Each row was made from one small tree. The marks that hang from a mark follow it in brackets, in alphabetical order. Every link used is in the known rows. Write each row's tree.
Each row is shifted at random along 3 fixed directions that mean nothing.
Known rows:
G[X[V[T[Y]]]]: [-116,   69,  112,  178,  313,   58,  160,   45,  -20,  189,   50, -113,
   73,   52,  -54,  430,  110,   -5,  -30, -179,  -72,  -17,   14, -151,
  240,  117,  -95, -462,  -53,  231,  -41,  -52,  -39,    2,  174,  266,
  192,  -30, -107,    0,   23]
K[P[H[X]] V[T] Y]: [-120,   28,   92,    6,   46,   36,  155, -219, -133,   15,  -93,  -18,
   28,  -92,   81,  262,  -30,   32,  160,  117,   93,  130,   -7,  179,
   -7,   20,  -30, -228,  -65,   96,  -22,   50,   -1,  169,   71,   21,
   75,  -97,  137, -140,   47]
K[P[H[R[C]]] V[T[G] Y]]: [ -53, -139,   16,   12,  -81,  163,  179, -216,   38,  -82, -186,    6,
    1, -103, -110,  116,  105,  -20,  -33,   34, -114,   -3,  119,   34,
   25,   43,   27, -104,   45,  -10, -142,  -94,  119,  117,  -65,  -42,
  114,  -11,   13, -175,   42]
K[V[T[R[C] Y]]]: [-114,  -29,  138,  136,  155,  111,  141,  -54,   74,   97,  -64, -100,
   19,   44, -139,  263,   71,  -38,  -64,  -76,  -53,  -66,   17,  -53,
   97,   34,  -40, -245,  -25,   76,  -95,  -75,   40,    4,  101,   81,
  128,    2,  -71,  -89,   83]
R[X[H[K] P]]: [  43,   59,  -49,  -37,  112,  -60,  -53,  305,   60,   54,  313,  -61,
   -8,  -63,   28,   -1,  -49,  154,   59,  -19,   64,   98,  -62, -188,
   84, -103, -137,  -35,   94, -130,  130,   67,  -73,   -3,  -58,   56,
   78,   73, -116,  144,  -30]
G[T[Y] X]: [ -50,   53,  103,   80,  162,  -14,  -21,   98,  -31,   69,   42,  -84,
   48,  120,  -18,  115,  -71,  -27,   -5, -111,   -9,  -64,   -2, -126,
  160,   76,  -29, -111,  -64,  129,   39,  -67,  -91,  -26,  103,   51,
   39,  -13,   -2,   48,   36]
X[H[K[P Y[V]]] R T]: [ 338, -237,  -56,   26, -208,   62,    7,  155,  311,   88,  129,  -22,
  -53, -186, -166, -214,   50,  134, -248,   36,   28,  -34,    3, -105,
   60,  -42,  -89,   61,  245, -313,  -29,   51,  110,   18, -127,  -76,
   87,  214, -290,  -25,  -57]
C[B[P T[R[H]]] G[X] Y]: [ 132, -107,  -93,   34, -191,   16, -208,   38,  110,  -93,   28,  105,
   20,  -41, -104, -364,  -84,    3, -169,  -48, -191, -275,   63, -170,
  165,  164,   73,  332,   89, -130,   52, -154, -128, -115, -156, -227,
   42,  160,  -15,   29,  210]
C[Y[V[X]]]: [ 200, -218,   59,   64, -218,   53,   24, -153,  211,   62, -115,   13,
  -14,  -51, -133,  -74,   44,  -68, -195,  -23, -169, -151,  127,    6,
  134,  156,   45,  106,   75, -205,  -74,  -46,   23,  -94,  -75, -137,
   72,   82, -163, -126,  172]
C[G K[P[H[R[X]]] Y]]: [  45,  -78,  -82,   32, -109,   36,  -24,  -47,   27,  -48,  104,   70,
   44, -257,  -88,  -63,  -42,  173,   30,   62,  -73,  -53,  133, -154,
  135,   56,  -57,    1,  115,  -60,  -37,  -49,  -98,   57, -138, -106,
  209,   78,   -5,  -58,   63]
P[H[R[C[Y] X[V]]]]: [-247,  303,  -25,   52,  359,  -45,   56,   66, -237,   30,  205,  -21,
   87,  -32,   88,  301,  -85,  254,  347,  -30,   58,  174,  -26, -106,
  130,  -63, -149, -334, -113,  255,   84,   14, -142,   71,  114,  221,
  262, -104,   92,   36,  -47]
T[G R[H X]]: [ 161, -302,  -98, -107, -449,   79, -197, -157,  177, -219, -336,  136,
  -73,   24,  -83, -531,   76, -252,  -50,  147, -167, -277,  110,  -17,
 -196,   26,  216,  592,   35, -288, -128, -155,   60,  -28, -257, -403,
 -216,   78,   73,  -17,   55]
P[H[X[Y]]]: [-229,  180,   49,  141,  276,   87,  164,   -7, -125,   81,  127,  -39,
   82,  -53,   44,  445,   79,  168,  212,  -56,  -76,   84,   22, -114,
  222,  -19, -136, -393,  -45,  261,    0,  -18, -103,  140,   72,  211,
  295,  -76,   26,  -35,   17]
G[X[R Y]]: [-154,  345,   91,   89,  472, -143,  -43,  325, -121,  200,  422, -177,
   89,   67,   54,  332, -110,  100,   95, -174,  159,  167, -134, -177,
  207,  -87, -228, -416,  -99,  218,  170,   36, -148,   40,  197,  296,
   96,  -22, -113,  108,  -54]
R[X[T[Y] V]]: [ -20,  -45,  -21,  100,  -19,  122,   95, -126,  -21,   12, -217,   55,
  -12,   23,   44,   86,  145,  -57,    6,   32,  -83, -102,  -16,   26,
  -56,   50,   54,  -49,  -39,  131,  -96,   -9,   52,  -15,   59,   52,
   42,  -52,   79,  -14,  -30]
G[X[V Y]]: [ 82,  61,  49,  77, 117, -40, -59, 134,  34, 139, 112, -76,  41,  55,  35,
   9, -74,  12,  -6, -69,  36,  15, -51, -63, 116,  36, -90, -83, -24, -29,
 100,  24, -29, -55,  76,  55,  33,  21, -98,  63,  11]
V[T X Y]: [ 258, -205,  127,   -5, -214,  101,  -31, -114,  239,  122,  -44,  -88,
  -61,  -28, -134,  -25,  -11, -129, -230,  -84, -106,  -77,  163,   -8,
  137,  105,  -42,   71,   84, -319,  -63,  -37,  134,  -70,  -73, -113,
   29,  114, -265, -155,  213]
C[G[T[Y]] K[P]]: [-221,   15,   25,  256,  293,   76,  228,   80,  -62,   74,   95,  -17,
   95,  -83, -123,  422,  167,  112, -148, -148, -193, -140,   61, -260,
  274,  173,  -76, -429,   60,  360,  -69,  -90, -110,    3,   92,  204,
  295,   10,   13,  -30,   63]
Y[V[T[G]]]: [  90,  -64,  128,   43,  -14,   21,  -15,  -18,  111,   85,   66,  -76,
  -23,   76, -135,   83,  -62,  -70, -165,  -93,  -59,   -6,   95,  -72,
   97,   42,   -3,   -7,   71, -180,   27,  -33,   65, -112,   16,  -35,
   -4,   55,  -97,  -66,  176]
G[T X[H[K[P]] R V]]: [ -23,  -10, -133,   24,  108,  -33,   83,  183,  -72,  -17,   24,    9,
   55,  -53,   60,  -13,  165,   20,    0,    9,    3,  -26,  -53,  -70,
   44,   23,  -29, -157,    5,  201,  -10,   16,  -66,   90,   18,  129,
   39,   17,   13,  143, -215]
X[H[K] P V[T[R] Y]]: [ 174, -108,   -4,   44,   75,   46,   35,  277,  272,  203,  242, -109,
  -32,  -53, -177,   54,   87,  103, -220, -182,  -23,   27,    7, -202,
  186,  -20, -174, -171,  177, -218,   -4,   21,   99,  -33,  -47,  139,
  115,  183, -405,   27,  -21]
V[T[R] X[H P] Y]: [ -72,  -69,    3,  -21,   14,   45,  130,  -49,   73,   20, -119,  -19,
  -43,    4,  -62,  176,  256, -219, -189, -111, -105,  -49,    5,   59,
   -7,   49,   38, -134,  -23,   87, -138,  -64,   82,   87,   -7,  123,
  -98,    7, -160,  -96,  -37]
R[C[G[T X] Y]]: [ -16,  131,  -21,   23,  122,  -62, -163,   53, -178,  -53,   60,   22,
   43,   70,   16,  -63, -152,   16,   52,  -72,  -35,  -61,   59, -117,
   96,  116,    1,   33,  -93,  128,   98,  -77, -111,  -84,   83,   -6,
   45,  -47,  145,   43,   72]
R[H[X[V Y]]]: [ 167,   -3,  -43, -140, -161,  -84, -212,   -9,  -10,  -39,  -32,   50,
  -57,   74,  121, -337, -185,    6,  129,  117,  128,   74,  -45,  131,
 -184,  -57,   40,  361,  -38, -223,  114,   82,   39,  -38,  -56, -175,
 -183,  -17,   66,   43,  -20]
C[B K Y[V[T X]]]: [  55,  218,  142,  -42,  134, -295, -162,   93,  -56,  156,  282,  -83,
   -5,   91,   30,   27, -382,   41, -116, -142,  230,  165,  -61,  137,
   43,   76,  -70,  -36,  -46, -119,  222,  137,  -72, -278,  166,   21,
 -113,   17, -107,   -4,  205]
R[H[K[P V]] X[T Y]]: [ 180, -115, -104,  -91, -233,   -3,  -67,  -22,   14,  -48, -106,   77,
  -53,  -85,  112, -329,  -48,   99,   96,  223,  159,   37,  -81,  102,
 -237,  -57,   24,  235,   51, -193,   15,  121,  107,   46,  -88, -165,
  -85,   17,   84,   22,  -90]
Y[V[T[G] X[R]]]: [ -65, -102,  -10,  -98, -272,   21,   86, -440, -106, -183, -463,  130,
  -51,   90,   42,  -41,  196, -405, -112,   92, -115,  -87,   74,  358,
 -276,   67,  301,  186, -125,  126, -183,  -39,   90,  -24,    6,  -82,
 -311, -139,  221, -115,  -18]
T[R[C H]]: [-384,   87,   29,  120,  276,   63,  193,   11, -126,  -57,  -52,  -16,
   71,   23,    6,  310,  207,   24,  168,    2, -117,  -60,   20, -120,
   56,   -7,   -7, -262,  -77,  335,  -66,  -94,  -77,  111,   55,  131,
  174,  -89,  135,   -6,  -15]
X[P[H[K R]] T[G] V[Y]]: [  24,   45,  -93,  -88,  -99,   31,   -3,  -23,  -37,  -73,   10,   74,
  -34,    0,   64,  -95,  -40,   89,   53,   14,   39,  150,  -17,  100,
 -104, -124,   21,   97,   47,  -50,   17,   63,   81,  -15,  -48,   17,
  -70,  -29,   41,   41, -113]
V[T[G R[C[K] X[H]]] Y]: [  15,   95,   26,  -54,   92, -106, -146,  129,   35,   29,  125,  -72,
  -13,   61,  -96,  -40,  -98,  -89,  -78, -125,   60,    5,  -23,  -82,
  -58,  -28,  -41,    9,  -22,  -74,    9,  -54,   45, -104,   35,   29,
 -126,   65, -142,   18,    7]
V[X[H[K R]] Y]: [ 146,  -68,    2, -177, -236,  -66, -120,  -68,   78,  -43,    1,    2,
  -47,  -26,   22, -231,  -94,  -35,   17,   42,   51,   76,   69,  146,
  -66,  -68,   20,  261,   17, -249,    4,   64,   36,  -25, -116, -144,
 -129,   24,  -89,  -13,    8]
Y[V[X[H[K R[C]] P T]]]: [  95,  102,  -96, -172,  -10, -121,  -87,  155,  -26,  -52,  209,  -14,
  -51,   -4,   55, -137, -102,  106,   33,   23,  171,  209,  -54,   64,
 -152, -162,   -1,  103,   35, -137,  109,  109,   50,  -12,  -17,   43,
 -117,    4,  -58,  102, -142]
B[P[H[K R X[T[G] Y]]]]: [ 113,  445,   55, -208,  131, -256, -412,  312, -127,   77,  656, -137,
    4,  110,  127, -153, -642,  292,  252,  -44,  408,  433, -150,  -10,
  -32, -330, -198,  161,   -3, -302,  383,  169,  -51,  -46,   10,  -24,
 -138,   33,  -32,  166,   11]
R[H[K[P V Y]] X]: [ -97,  -39,    0,  -53,  -27,  -60,   82, -103, -124,  -55, -136,   41,
   33,  -94,  142,  -28,   -9,   79,  253,  243,  166,   81,  -79,  144,
 -183,  -21,   23,  -25,  -54,   35,    1,  108,  -18,  109,    7,  -75,
  -16,  -95,  212,  -10,  -60]
R[C[Y] H X[T]]: [  14,   32,  -86,  -57,  -77,    8,  -99,  -51, -101, -117, -112,   98,
  -45,    5,   95, -192,  -56,   60,  164,  114,   22,  -39,   -9,   -2,
 -147,   -5,   46,  204,  -44,    9,   16,    0,   12,  -14,  -24,  -95,
   -2,  -47,  164,    5,  -10]
T[G R[C[K]]]: [-154,  -14,   40,  119,   39,   37,   50,  -20,   29,  -65,  -67,    4,
   53,   25,  -83,   35,   76,  -88,  -77,  -32, -159, -173,   48,  -75,
   25,   35,   52,    8,   16,  104,  -70, -104,  -48, -108,   -3,  -53,
   41,   13,   61,   16,   82]
G[T[Y] X[R V]]: [ -12,   78,   22,  158,  314,   20,   39,  240,   11,  172,  171, -115,
   76,   55,  -87,  229,   65,   38,  -52, -196,  -33,  -50,  -26, -261,
  265,   55, -138, -362,  -31,  205,    6,  -75,  -88,   14,  144,  245,
  168,   48, -167,   87,  -85]
V[T[G R] X[P] Y]: [ -24,  164,  131,  -89,  172, -136, -131,  146,   35,  119,  214, -162,
  -34,  161,  -58,  145, -127, -203, -164, -204,  127,  138,  -81,   18,
  -31,  -65,  -60,  -88,  -83, -110,   83,  -26,   80,  -43,   88,   98,
 -252,   21, -200,  -30,   70]
X[H[K] P R V]: [  29,   54, -107,  -76,   34,  -77,   -4,  222,   26,   -8,  176,   10,
  -35,  -23,   89, -110,    8,   56,  -14,   24,   83,  120, -127,   37,
  -52, -138,  -51,   57,   63,  -47,  106,  118,  -40,  -25,  -33,   66,
  -79,   34,  -45,  157, -152]

Which tree is each row?
[-221,   -1,  -42,   24,   36,   34,  152, -232, -151, -101, -322,  110,
    0,  111,    1,  202,  288, -203,  -43,  -12,  -94,  -64,  -10,  152,
 -211,   49,  219,  -90, -112,  329, -169,  -48,   68,   65,   73,  134,
 -161, -166,  202,  -57, -111]  H[X[P Y[V[T[G R]]]]]
[  84,  -22,  -90, -171, -111, -166, -119,   94,   -5, -127, -102,   60,
  -63,  151,   43, -331,  -66, -190, -138,    3,  118,  -11, -148,  156,
 -201,  -14,  188,  315,  -64,   29,   48,   -6,  -35,  -29,    7,  -62,
 -394,  -13,   38,  114, -222]  G[T[Y[V]] X[H P R]]
[  32,  -48,   28,  -40,  -44,  -29, -151,  124,   48,  -23,   54,  -26,
  -29,  103,  -39, -212, -115,  -10,   13,   -1,   22,  -68,   34, -105,
   21,  -30,   -6,  226,   16, -129,   65,  -50,  -28,  -12,  -60, -154,
  -72,   72,   -1,   31,   60]  G[T[R[H]]]
[-206,  107,  -32,  -92,  -36,  -65,   33, -184, -248, -168, -244,  123,
  -27,  101,  259,   -7,   21, -114,  149,  148,   66,   56, -110,  318,
 -287,  -39,  177,  178, -151,  240,   30,   98,  -34,   34,   46,  -22,
 -230, -221,  368,   29,  -80]  H[X[P Y]]
[-295,  120,   81,   37,  212,  -21,  225,  -88, -151,   15,  -82,  -33,
   34,   40,  117,  411,  168, -126,   15,  -51,  -40,   66,  -56,  141,
   -7,   40,   22, -296, -125,  312,  -30,   20,  -21,   65,  124,  206,
  -25, -152,   74,  -59,   -6]  V[X[P] Y]
[ 112, -116,  -27,   -3, -177,  100,  -99,  -31,  109,  -27,  -39,   44,
    5,  -37,  -88, -194,   12,   49,   78,   66,  -55, -128,   42, -146,
  -14,  -59,    9,  183,   57, -169,  -73,  -76,    4,  -10, -109, -138,
   35,   93,   -2,   18,   50]  B[T[G R[H[K[Y]] X]]]
[-163, -123,   74,   75,  -78,   56,  263, -266,  -85,  -52, -302,   57,
   47,  -96,  113,  120,  121,   -5,   89,  218,   12,  -20,  -29,  257,
 -102,   52,   76,  -98,  -22,  153,  -87,  100,   -2,   66,   37,  -63,
   51, -123,  256,  -83,   17]  H[K[P V Y]]
[ 231,   -8,  -85,  -39, -118,   28, -201,   -4,    6,  -23,   44,   45,
  -41,  -23,    3, -251, -150,  150,   73,   37,   31,    2,   78,  -36,
  -28,  -29,  -34,  224,   36, -181,   49,   37,   42,  -66,  -37, -100,
   84,   28,   10,   21,   28]  H[R[C[Y]] X[T V]]
[ 283,  -59, -125,   24,  -98,   76,  -74,  142,  126,   98,   85,   28,
  -44,  -77,    9, -187,   40,  143,   -4,   17,   15,    2,  -31, -107,
    1,  -56, -107,   54,  115, -192,   15,   83,   95,  -36,  -54,   27,
   89,  108, -162,   79,  -95]  R[X[H[K] T V Y]]
[  -8,   19,   77, -119,   16, -176,  -42,   73,   24,   60,  144,  -98,
   -6,   37,  -22,   -8, -110,   -9,  -22,   12,  192,  145,  -22,   71,
  -91,  -46,   -5,   -9,  -15, -170,   56,   62,   51,   16,   -9,  -29,
 -151,   33, -102,   -8,   14]  Y[V[T[R[H[K[P]]]] X]]
[ -86,  112,   17,  -42,  144,  -72,   17,    8, -162,   26,  142,  -21,
   50,  -65,  101,  147,  -91,  215,  275,   86,  191,  207,  -30,   58,
  -29, -113,  -79, -170,  -31,   68,   72,  151,  -87,   81,   77,   95,
   92, -110,  130,   55,  -58]  H[K[V Y] R X[P]]
[ 132, -196,  -88,  -54, -402,  189,  -22, -222,  119, -203, -242,  119,
  -48,  -87,  -36, -336,  -24,   15,   10,  156, -150, -166,   96,   26,
  -69,   -6,  147,  403,   99, -154, -107,  -91,   51,   30, -231, -280,
   48,   53,   86,  -45,   15]  B[P[H[R[C X[T[Y]]]]]]
[-100, -193,   81,  104, -115,  152,  328, -304,   37,  -15, -279,   48,
   12, -117,  -56,  233,  183,  -16,  -75,   88, -127,  -60,   91,  126,
   60,  133,   79, -176,   55,  108, -157,  -29,   57,  113,  -22,  -18,
  140,  -36,   65, -209,   63]  K[P[H] Y[V[T]]]
[ 124,  -26,    7,   -3,  -56,   12,  -98,   87,  111,   16,    9,  -23,
  -36,   50,  -18, -121,  -39,  -83, -103,  -56,  -11,  -67,  -45,  -51,
   36,   10,    7,  115,   14,  -73,   14,  -52,    0,  -23,   -4,  -47,
  -82,   61, -108,   42,  -19]  G[X[H T[Y]]]
[   7, -272,  -30,  -12, -439,  115,    3, -366,   79, -250, -546,  191,
  -56,   27,    1, -400,  101, -222,  -85,  185, -209, -315,   92,  239,
 -192,  109,  275,  527,  -19,  -37, -168,  -83,   31,  -90, -153, -364,
 -125,  -40,  242,  -95,   94]  T[R[C[Y]]]
[  59,  227,   16,   -2,  152,  -42, -134,  150,  -19,  111,  237,  -90,
  -23,   77,    6,   96,  -61,  -85,  -74, -131,   93,  112, -106,  -39,
  -12, -129, -116, -121,  -60,   -5,   74,    4,   54,   -3,  100,  145,
 -108,   23, -137,   13,  -33]  V[X[R T[G] Y]]
[ -99,  156,  -56,   35,  333,  -53,   81,  344,  -26,  111,  410,  -80,
   41,  -60,   20,  243,   30,  273,  103,  -98,   60,  198,  -57, -206,
  179, -132, -204, -320,   88,   69,  128,   99,  -97,   46,   34,  266,
  202,   25, -123,  154, -109]  X[H[K R] P V]
